[-261   19  -25 -135 -190 -326  120  136  -75   19 -301   -8    2   89
  211   38   27  116 -142 -124 -222  -44 -291   -7  102  -69   66  -52
   17   73  -51  -99    4  -25  172  -79] => Z31
[-178  -24  -30  -81  -66   19   91 -144  124  -56  100   47   60  105
  -81  268   42   21  -59   33 -111 -217  141 -334  206  249  478  -42
  100   48  111  333 -113 -196 -100 -172] => Z31
[-149   77  -70 -123  170   20  299 -160   47   88 -217  176   60   30
  -14    1 -162  -39  -46 -213 -210 -158   42 -131  -73   12  148    6
   17   22  -79   76  -10 -275  110  -37] => Z835
[-126 -181  -80  250   22   40  -29   86   11  -58   -9   60   36 -119
  -79 -115 -149  -11 -106  225 -278 -164  -44 -143  -58  119  184   31
  258  150   71  303  341   44  243 -220] => Z513
[-140 -144  112 -235   44   52   21   78  184    7   -4   68  128   37
   16  -14  -58   -1   43   32 -204  162   23 -109 -121   36  -91   33
   99  126   15  136   66   -2   12   15] => Z759
[ -73  -88   11  -57  100  -20  -80   56  -99 -102 -148  107  142   -2
  -70  -26   90  -59  -49  -38 -193   32 -103 -124    9  -33   65   81
  -88  -49 -151   74    3   96   27  200] => Z835
[-121  -12   63 -169   78   -6  105  -15  -28  -60  -16  113  -64  -55
  134   80  -44  -17  -32   89  -32 -130  166 -139  -24  -70  141   72
 -101  -41  -49   33  235 -106    7   59] => Z108
[ -84  -88  -54 -115  101    7   68    0  -83  -21 -116  102  121   98
  109   63   29   33  -67  -56 -246  -32 -138 -121   49  -57   41  -53
  -51   68  -37  172   43  -31  104  -29] => Z31
[-201    4  -23  -93  -28  148   31 -192   74 -106   20   28  111  -29
   74   95   -2  -19  -46  102 -114  -43  147 -326  118   -2  250  -20
 -346  -57  -24  321   77 -184  -69   -1] => Z105
[ -89  -97  -50  -57   23  -88  -26  114   21   -6 -213  176  103  -25
   -4 -116  -38   59  -39 -122 -265   -6  -68 -117  -53  -78   19  -49
  -64   54 -108  128   84  -60  182   22] => Z123
[  81  -25  198  -26  308   89  239 -100   -2   -2 -361  161 -116  192
  141   86 -173  -59  -14  -86   88 -246   45 -203   60  -88  -22  121
   -8   21 -140  157 -103 -214   41   16] => Z757
[  17  162  144  593  430  -95  259   63   -3  192 -179  153 -187   58
  -82  -97  -46 -173   97 -288  140 -308  244 -179   17  258  264  134
  407  -11 -132  361  -17  -29   61 -201] => Z258
[-289  -94   10 -269 -313   54   65   57  105  -88 -141   10  250   15
  132   -2  -54  -14 -141  -15 -355  193 -176 -285   47  -19  259   -5
 -200   60   -7  -37  -42  -95   72 -107] => Z757
[  47 -162   61    0 -132    6   89  -55    4 -258   30   16  161  -30
   20   20  118   18  -95  109  -14    7 -112 -197  126  -65  320 -152
 -210  -56 -111  226   82   51    2  -13] => Z440
[ -76 -119 -133   50  271   74   47  -66  -27  -19  -45  129   10  -88
 -104  -92  -94   -1    2 -153  -64   73   30  102  -44 -127 -110  -70
  -61   16    3  234   77   48   57  141] => Z440
[ -75   -8 -148  -72  -85  -95 -177  210  121  109   -3  163  149 -137
    3  -84   26   90   51  127  -29   55 -194 -118   32 -103  -11 -108
  -23  125  -34  -75  127   74   84  -22] => Z258
[  63 -213   77   49 -289 -113 -275  152  198  -42  -95 -148   38   13
  -75   59   50  -26   21  211  424  -79 -182 -144  109   -4  -60   -8
 -232   49  -79  228  -47  112  -35 -197] => Z513
[-170  102   35 -194 -113   52   25 -108   80   53 -100  138  106   17
   91  132   47  -22   46   -3 -163  -73  166 -254  124   13  358    8
   41  -45  -58  224  114  -88  -98  -78] => Z440
[-428 -202  -84 -248  338  164  -91  -40 -163  -73 -320  249   65  -13
  -18   55  -82  -92  -27   40 -314   59   36 -173  100   52  175  146
   94  -97 -149   69  173 -301   29  254] => Z108
[-145   31    2  -93  124   56  191 -153   97   72 -267   47  -24   97
  -31   17 -173   51   46  -43 -150   16   52  -65  -26   47  -17   78
   91    6   -9   91 -121 -221  -63  -25] => Z835
[-102 -168  231  -51 -229 -257   36   73   68   -7 -371  118  100   25
  -28 -105  -35    6  -45   61  -49 -246 -114 -143  129 -199   73  -98
 -303  -28 -275  163  167  -52  295   71] => Z270
[ -66  145 -282 -103   24 -296   34   63  -34   33  132  -21  147 -126
  137   93   73  200   22  -95 -379  162  -26   96   -7  -14  -34  -91
    6   43  -14   35  125  124  228  -43] => Z108
[-312   43   24 -400  181  189  246 -238 -163  -88 -581   96  115   28
  242   27 -226  110  364  253  -96   78   74   -7   44  -23  114   60
  -26 -284 -275 -117  239 -291   95   -9] => Z479
[ -72 -252  -10   67  179  133 -400   96   65  -75   30  239  299  -24
    4   14  193  -98  -68   55   71    6 -313 -275  106  109  246   47
  218  180   53  338  107  213 -276 -135] => Z835
[  16  -62   22  180   24   33   41   70 -161 -109   36   -4  -76  -14
   65  -61   26  -14  -47   31  -39 -208   86 -148   38  -78  207  134
 -135   15  -14   40  151   71  115    6] => Z757
[  11   70  -86   22 -119 -142  -79  102   10   31  -26  -13   38  -40
   29  128   79  -37  -68   61  224 -167 -154 -167  116   31  144   53
   -7   74  -64  -18  -91  -12   39 -107] => Z835
[-182  -19 -122  -33  247 -175  -38  281  -65 -132  -27  -28   61  -40
 -135   61  -30  107   74   21  -22 -171  -20   41 -114  293   26 -150
    4   -3  -52 -124  234    0  483  255] => Z757
[  52  -92 -108  -33  -38   33  -46  117  -16  -31  117  108   76  -36
  -21   66    5   18  -71    3 -121 -100  -72 -238   32  120  320  121
  151  127   48  -23  -39   -3   -4 -180] => Z835
[-195  -38  -94 -171 -143    5  -77 -149    8  -48 -137   79   89  -87
   69  -17  -51    8   31  129  -83  183  105   24  142  -47  150  106
   38  -66   -4  112   13 -184 -108  -12] => Z270
[ -18  -91  -23  -33 -134   -7  -30  -10 -185  -43  110   68  118  -48
   47  148   87  -69  -23   69   52   -5  -25  -32  147  -32  161   51
  -73   45   52  180    5   67  -23  -45] => Z258
[-273   37  -71 -286  -22   -4  -12  -97 -135  -59 -300   27  110 -222
  241   51  -57  170   83  165 -134  209   21  -48  145 -262   92  275
  -53  -69 -153 -268  -16 -243   11  410] => Z759
[ -82  -93  -50  -80  157  -62    1  128 -176  -67   -3  165   96  -80
  128   91   -3  -28 -206 -171 -364  -64 -114 -124   63 -112  156   80
  -45   78  -39    4  121  -14  179  100] => Z105
[  13   48  -94  -64  144   47  -25   50  -55   59  170  217   85  -91
   23   87  100  111  -78   15 -308 -149   28 -281  -39   64  261 -127
   64  109  117 -103   93 -226  -72   39] => Z270
[-373  -83  -28 -240  -12   63   87 -148   16   21 -394  220  215  -64
   71  -85 -165   54   12  112 -201  144  -65 -138    5    0  123  103
  -29   -1 -100  149  131 -250   17  131] => Z108
[-158 -130  124  -53  140   -8  153  -27  -71  -50 -238  169   63   91
  115 -110  -34  108   17  -66 -266   58  -89 -111   84 -131   64  -26
  -19   16  -97   91  -20  -90  107   95] => Z479
[  68  -55  -16   54  154   56  251  -10  -86  -61  159   -7   -3 -121
   92   36   -8  112   16   13 -241   72  112  -98  -18   26  127  -81
   36  -22  -23  -11  117   36   76   16] => Z550
[-204 -410  204 -171  185   94 -287 -204   82 -179 -237 -120  281   65
  -54   68  -73    1  167  156 -262  343 -181  218   -5  -13 -509  -77
 -132  -37   41  319    4   70  -21   91] => Z479
[-146   86    5  -76 -150  115  172 -243   10  122 -122  110  150   68
   33  -30  -11  -35   57  -23 -315   53  228 -233  111   75  200   37
 -143  -82 -109  397   35 -122  -35  -71] => Z105
[  86 -142   15    2   18  -36  -37   92   50  -34  -12  197    6  -92
   24  -22  -22  157  -71  -79 -108  -32 -134 -282   20   11  210   63
   32  132   45  -84 -164  -51 -153  -10] => Z440
[ -31 -196   55 -152  -16  -60  -90   38   87  -28   -4  128   88   84
   -9  174   50  -63  -79   -2  -61 -211   33 -268   74   61  141   46
 -127   80  -96  455  161   71   24  -76] => Z513
[  45   25 -174 -137  -95   13  -96  -57  113  -81  105   41   64   71
  -34   33  111    3  -24  -35 -145  120   56 -127   81   43  205   17
   96  -21  -13  162 -109    3 -158 -157] => Z513
[ -98  218  172   -5 -899 -174  439 -380  300  186  -51 -748  -68  195
 -133  369  -40  106  180  526  390 -120  195   36  340  -99   21   81
 -412 -103 -114  253 -124  106  -66 -256] => Z123
[  15   68   44   14   38 -150   22  105 -164 -167  105  118  202  -31
  158   32   44  132  -58  -90 -310  127  -23  106  -58   44   69    5
 -118  -21   85  221  158  191   51  -11] => Z759
[ -30  -46   27  -43    9 -190  151  -88  169  -80  -79  -22   17  109
   88   56  -61   27  -50  -97   87 -118 -131  -52   17  -14 -132 -234
 -264   74  -68  263  -50  -74  195 -137] => Z258
[  64 -123  -36  -58  -23  -34  -94  118  -35  -35  -58  114   90  -21
  -57   40   18  -11  -35   37   67 -239  -86 -177  -12  -61  122  106
 -152   76  -40   69   51   -2   77   -9] => Z31
[ 109 -221  243 -166  -24  131  118  -39   51 -176 -110  -76  204  188
   41  140  -24 -231 -169   57  104  -91 -140  -85  -45 -200  -75   33
 -368   24 -128  304   47  -27  180   41] => Z31
[-254 -194  -28  124   63   -5  153  105  -10 -111   22   96 -100   89
   30 -151  -96   75 -175  -59 -353 -192  -99 -272  -64  217  483  175
  327  201  191  -68   55 -197   -3 -275] => Z31
[  13 -259   52   82   73   56  168   63 -141 -143  -45  116  -22    1
   40 -159  -30  117  -51 -114 -460  135  -67 -168  -27  -48  132  -40
  127   87   27  111  -77   78   70  -44] => Z440
[-139 -219 -118    7  257  -40 -310  136    2   49   47  220   91  -70
 -146  -76  111   10 -111 -118 -469  234 -119   -2   32 -163 -144   56
  147  143   80  147   32  109 -128  264] => Z440
[ -78  -64   19 -134  -47   30  -12  146   19   88  -28  158   50  -61
  -70   79   -7   35  -30   36  -87  -63  132 -241   23   60  227  131
 -102   25   -6   65  135 -160  -95  120] => Z105
[-310   12  463  164 -406   62  294 -113 -204  197 -280  225  318  159
   35 -294   20  -18  194   85   96  -28   56 -153  258   49  583   87
 -147 -135 -152   26  -82 -296  152  216] => Z258
[-224   64   34 -126 -230 -182    3  104   23   72   11   -4   38   60
   99   62   63    8  -13   65  140  -95  -61 -135   85   46  170    3
 -243   26  -16  -45   20  -59  -20 -107] => Z270
[  17  -33  -11 -154 -131   23  138  -33   85   74   -9   52  -28  190
  127  -66 -105    6  -98 -102 -130 -148 -111 -115 -107   47  112  113
   -5  144   59 -142   -4 -217  -25 -334] => Z835
[ -81  -51 -102  -36  -29   68   89 -165   10  -91  263  -42   79   65
   16  200   54  -59  -39   48 -150    4  177 -100  157  204  391  130
  204   29   98  331   23  -16 -103 -246] => Z835
[-111  -68  -55 -261 -157  176  -81  -36   62 -187  -83  203  239   22
   80  -34  107   47 -103   -9 -447  129  -25 -410   57   61  438  -78
  -73  -32  -26  193   88 -146 -168 -105] => Z105
[-224  -91  -94 -100  -51   26   -6   44   56   45  -64  110  110 -105
  -56  -64 -110   24   25  -53 -272   62  -22 -158  -15   26  141   41
   55   68   14    9   20  -12   76  -91] => Z550
[ -31  -39  -93  -27    6  196  -93 -100   69   80   26  210   98  -86
 -119   48   11 -106 -141  -18  -22 -157   50 -318   72   12  242    6
 -153   44    3   97  -15 -328 -109   45] => Z479
[ -32  -94  -31  -43 -133   15  -85  -85  164   46   86   63  201   15
 -123    7   97  -78   20  -29   -2    5   45 -154   90   96  228  -35
   22   57   -7  293  -20   -2 -106 -157] => Z270
[-160 -170 -136 -149  211  156  -62 -183  201  -50  -85  226   21    1
    2  -42 -190  -88 -229 -128 -345   59  -51 -112  -42    7   -1  -14
   87   88   73   91   -1 -394 -133 -103] => Z123
[-167  261  -16  -26  169   94 -238  225   45  217 -265  204  159   97
  236 -121   18  194  144 -163 -255  155  -14  -86 -215  431   52   48
  371   50   79  -63  156  -49  -48   31] => Z31
[-246 -117  -13 -105   17   42   16  -26   72  -45 -286   61   90  124
   35  -57  -75    0   41  -10 -212  142  -79 -123   34    1   53   79
   12   31  -70  255   29  -72  -12 -108] => Z258
[-169  121 -123 -110   67  -14  269   -8   31  -13 -144   67  -39   12
   54  -67  -76   95   -3  -47 -342   32   -1 -194  -91  -10  243   47
  316   64  -11  -74  -43  -89   11 -126] => Z513
[-175 -129   26   24  121   72   -6   37   52  136  -15  129  -45  113
  -66  -66  -80 -131  -14  -64 -177 -189    8 -167  -68  106   94  105
  244  172   51  121  105  -92   61 -171] => Z440
[-100    1 -118 -151 -147  134   -1 -114  172  -80  137  -30  191   42
  -32   88    0  -26   -8    1 -119  145  104 -137   10  198  212  -68
 -116  -31   43  319   55  -36  -66 -214] => Z550
[-337 -139 -127 -178 -148   34 -225  -49  -44  -19 -356  122  200   38
  202   20   10  114  -13  147 -172  211 -235 -212  304  -36    9   62
 -150   39 -157  365   40   -1  -45  -15] => Z759
[-303   -6  161  100  140   87  157 -239  479   64 -149 -319  -41   20
 -350   31 -246  -82  283  389 -110  127  493  -96  -75  314 -194  158
  102 -156 -103  414   -3 -126   27  128] => Z31
[ -91   39  -92    7  -23  137  -24 -105  100   38  155  107   40    3
   -6   53  -15  -26  -73   26 -274  -90  227 -240   -6  217  340  117
  127   59  151  241  106 -203 -159 -207] => Z835
[ -85   49  -85 -139  -11  -24  123  -37  -26   85 -155   57   39   29
   40   48  -71   64   44  -60 -176   40  -17  -70   49   11   -2  -10
   13   21  -35   54  -64  -93   38  -82] => Z105
[-113 -269   99   60  233 -114  185    4 -185  -94 -185  -36  -84  165
 -112  -60  -83    3   74   61  105 -123 -198  126   61 -107 -175   27
  -40    9 -151  -17  -46   65  209   99] => Z123
[ 137 -132 -120  -24  -22   79 -135  -27   33    9  209  159   50   45
   10   92   94  -25 -200   79 -110  -14  -88 -116  160  -64  146   10
  133  131   86  209   49  -22 -198 -135] => Z513
[-228  -89  -93 -288 -102   62 -125  -66  113   76 -124  127  147   62
  -10  119  -41    8   20    0 -293  124   94 -188   -4  123    4   79
  -87   86  130  452   38 -182 -221 -202] => Z105
[   7  -77  -69   57 -361   42   24  -85  -18  169  219  106  268   57
 -163  151   17   12 -215  145 -487 -193  -69 -155   72  304  251 -195
  191  232  297  311   49 -240  138 -281] => Z31
[-256 -197   12   14   84  191  -31 -226 -152  -89 -325   89  108 -139
   -8  -59  -47 -105  -40   72  -27   90  -12  -18  124 -244  154   92
  100   -6   23  154  -33 -289  -96  174] => Z270
[ -16 -135   90  -20  -69   53   56   43   -6 -155 -217  169   25   97
   -4  -45   29  -50 -203   50  -32 -185 -100 -326   77 -132  294  -14
 -123   51 -109  281   81  -93  -17  -35] => Z270
[ -65  -17   67  -73 -216  -15  -37   38   94  -23  -94   88   69   15
   38  -31   46   41  -55  -57 -110  -34   -3 -144   69  -65  192 -127
 -149  -42  -59   91  104   33  -41  -78] => Z123
[ -98 -266  168  -68  -67   46  297   91  -65  -57  -96  -22   98   24
   95   38 -142  133 -137 -188 -362  127  -90  -64  -33   37  200 -100
  -73   83   81  -16  -11 -151  143  -39] => Z270
[ -10   -2   44 -270 -216  -60   84  -36   95   32  -91  157  231  146
   99 -185   14   31  110 -205 -231  161   25  -42  -20  -34   73   14
 -124  -10 -126  185   -6   82   84 -119] => Z105
[-335   46  168  -96 -251  126  -39  -24   39   46 -222    7  221  107
  -32  -78  106 -237  147  218  310   81   59 -205   98  -34  184  170
 -263 -100 -129  240   29   34 -137   60] => Z757
[ -35  -62  -34 -137  -61  -28   39   56   15   -1   42  126  101  -67
  169  184   12  -15 -148  -85 -164  -57  -42 -182   20   28  262    0
    7  124   72   98  144 -154  -42 -177] => Z258
[ -86   61   62 -230  -50   -6  355 -194   80  -54   19   59   40  150
  109  286   -6  -80 -107  -10  -32 -410   63 -408  175 -153  384  -18
 -195   67 -119  276    9 -199   60 -249] => Z759
[  18 -406  157   98 -103  251 -178  -34  366 -267  194 -221  198   19
 -327  173  -66 -269 -189  -55 -142  125   53 -224 -150  380  204   49
  173  144  263  483 -202  -88 -164 -349] => Z123
[-143 -187   59 -207 -330 -234 -122  242 -272 -187 -166  -44  195  -52
  488 -180   41  257  145  -11 -101  335 -267  166   63  -37   54   -8
 -301  -84 -131 -407   91   -3  353   39] => Z258
[ -94  234  -63   98 -106 -113  -14   37   45  386  -65  117   17  -56
  -61   39    1 -136  116 -218  243 -243   54  -71   25  148  142   63
  242  107   -4   54  -65   60   29 -204] => Z440
[  65   26 -204 -225 -178 -140   -1  -14  125  202  103  207   89 -173
   19  118  -31   31  -34 -298 -186   19  101 -176   54   52  128   57
  -67  111  -25    0 -163  -63  -25  -76] => Z258
